Below are the code and all the weights of a small trained network. Each question names an input and a class and asks about switching units off, where a switched-off unit gives its printed mean instead of its output.

import numpy as np


def w(rows, s, z=0):
    codes = np.array(rows[::2]) - 128.0
    scale = np.full(codes.shape[1], s)
    scale[-1] = z or s
    return codes * scale


def f(y):
    return np.maximum(y, 0)


def log_softmax(a):
    a = a - a.max(-1, keepdims=True)
    return a - np.log(np.exp(a).sum(-1, keepdims=True))


def net(x, mask):
    res = np.array(x, float).reshape(1, 4) / 4 @ E
    y = f(res @ A[0][:, :-1].T + A[0][:, -1])
    res = res + np.where(mask, y, B[0][:, -1]) @ B[0][:, :-1]
    return log_softmax(res[-1] @ U[:, :-1].T + U[:, -1])


A, B = {}, {}
E = w([
[177,15,63,111],'x0',
[139,67,244,113],'x1',
[238,175,152,171],'x2',
[165,160,131,4],'x3',
],0.011)
A[0] = w([
[163,96,219,130,91],'N1',
[77,133,129,113,70],'N2',
[145,163,81,146,95],'N3',
[128,156,82,161,81],'N4',
[168,91,101,117,89],'N5',
[81,127,96,107,61],'N6',
[171,82,101,130,85],'N7',
[144,105,114,130,78],'N8',
[106,161,148,137,65],'N9',
[131,170,65,131,89],'N10',
[157,158,90,143,116],'N11',
[83,90,155,109,83],'N12',
[66,92,139,100,21],'N13',
[140,109,116,128,75],'N14',
[160,48,81,115,59],'N15',
[146,107,174,106,67],'N16',
[195,154,139,163,56],'N17',
[124,84,165,190,92],'N18',
[89,183,156,123,73],'N19',
[131,153,76,162,85],'N20',
[166,150,141,17,45],'N21',
[69,170,147,107,100],'N22',
[147,100,202,146,124],'N23',
[163,74,99,126,115],'N24',
[105,239,203,148,49],'N25',
[221,156,151,160,71],'N26',
[140,101,181,145,74],'N27',
[103,88,134,252,2],'N28',
],0.018,0.0099)
B[0] = w([
[145,140,119,43,216],'N1',
[156,77,98,150,158],'N2',
[126,146,140,78,182],'N3',
[144,160,120,79,176],'N4',
[185,120,184,140,182],'N5',
[134,84,64,110,167],'N6',
[165,117,191,138,188],'N7',
[155,123,160,141,147],'N8',
[167,130,139,141,157],'N9',
[135,136,124,53,197],'N10',
[115,124,116,77,181],'N11',
[142,109,62,102,168],'N12',
[127,68,63,137,162],'N13',
[150,121,138,134,140],'N14',
[187,111,190,158,216],'N15',
[136,150,112,85,166],'N16',
[95,54,72,165,183],'N17',
[112,193,113,136,191],'N18',
[200,92,186,148,188],'N19',
[153,161,119,82,181],'N20',
[83,246,63,226,226],'N21',
[174,100,133,146,194],'N22',
[134,150,108,71,206],'N23',
[162,137,171,142,202],'N24',
[193,103,191,150,250],'N25',
[69,19,43,165,212],'N26',
[141,149,110,83,171],'N27',
[135,202,86,175,218],'N28',
],0.013,0.014)
U = w([
[178,89,189,138,117],'0',
[113,203,89,175,124],'1',
[135,121,110,4,96],'2',
[106,12,67,129,142],'3',
[96,115,155,103,253],'4',
[55,88,161,142,111],'5',
[41,92,169,161,110],'6',
],0.015,0.026)

Each question gives the input, the list of numbers given to net, and the class t.
The units are the neurons (one row each of A and B). Each row of codes is followed by its name. A weight is (code - 128) times the scale printed after its matrix; where a second scale follows, it is the last column's (A, B and U).
mask holds one flag per neuron, in row order. A switched-off neuron (its flag False) gives its mean, the last column of its row in B, instead of its output. The means were averaged over made-up inputs and are rounded, as every weight is.
A unit's drop is (log p(t) with every unit on - log p(t) with that unit switched off) / (log p(t) with every unit on - log p(t) with every unit switched off).
The circuit of an input: a set's keep is (log p(t) with only the set's units on - log p(t) with every unit switched off) / (log p(t) with every unit on - log p(t) with every unit switched off). Starting from the 12 units with the biggest drops (on a tie, the unit counted first), units are removed one at a time, each time the one whose removal leaves the highest keep (on an exact tie, the one counted first), for as long as the keep stays at least 0.8.
units of the circuit, in order: the units of the circuit, biggest drop first
most important unit: the unit with the biggest drop
k most important neurons: the k neurons with the biggest drops, biggest first
drop of u: that unit's drop, to one decimal
input [-2,4,-6,6], class 1: units of the circuit, in order => N21
input [3,3,-2,-1], class 4: units of the circuit, in order => N25, N26, N20
input [-2,3,-6,-5], class 3: 3 most important neurons => N21, N13, N12
input [1,-3,-6,-6], class 1: 3 most important neurons => N28, N26, N17
input [5,5,-4,-3], class 0: 4 most important neurons => N15, N26, N10, N24
input [4,8,7,-6], class 2: 3 most important neurons => N1, N23, N21
input [-1,4,-3,-4], class 1: units of the circuit, in order => N28, N18
input [-5,7,-3,2], class 2: 2 most important neurons => N1, N23
input [2,2,6,-5], class 3: 3 most important neurons => N26, N21, N17
input [8,-4,-8,-3], class 0: 3 most important neurons => N15, N26, N24
input [-6,5,-4,-8], class 1: 2 most important neurons => N28, N18
input [-7,6,-8,8], class 1: 2 most important neurons => N21, N26
input [-3,-2,2,2], class 4: 2 most important neurons => N15, N5
input [4,-2,6,1], class 3: most important unit => N26
input [-4,3,-2,-5], class 1: 3 most important neurons => N28, N18, N15
input [-7,1,8,1], class 3: 2 most important neurons => N26, N17
input [-6,1,8,-3], class 3: 2 most important neurons => N26, N17
input [-2,7,-8,-5], class 3: 2 most important neurons => N13, N2
input [0,-4,8,6], class 3: 2 most important neurons => N26, N17
input [-7,-7,-7,0], class 0: most important unit => N19
input [0,-7,-1,-5], class 2: drop of N21 => 0.4
input [-3,4,7,-6], class 3: drop of N26 => 1.2
input [0,4,2,-7], class 1: drop of N1 => 0.0
input [7,-8,2,-6], class 2: drop of N12 => -0.1
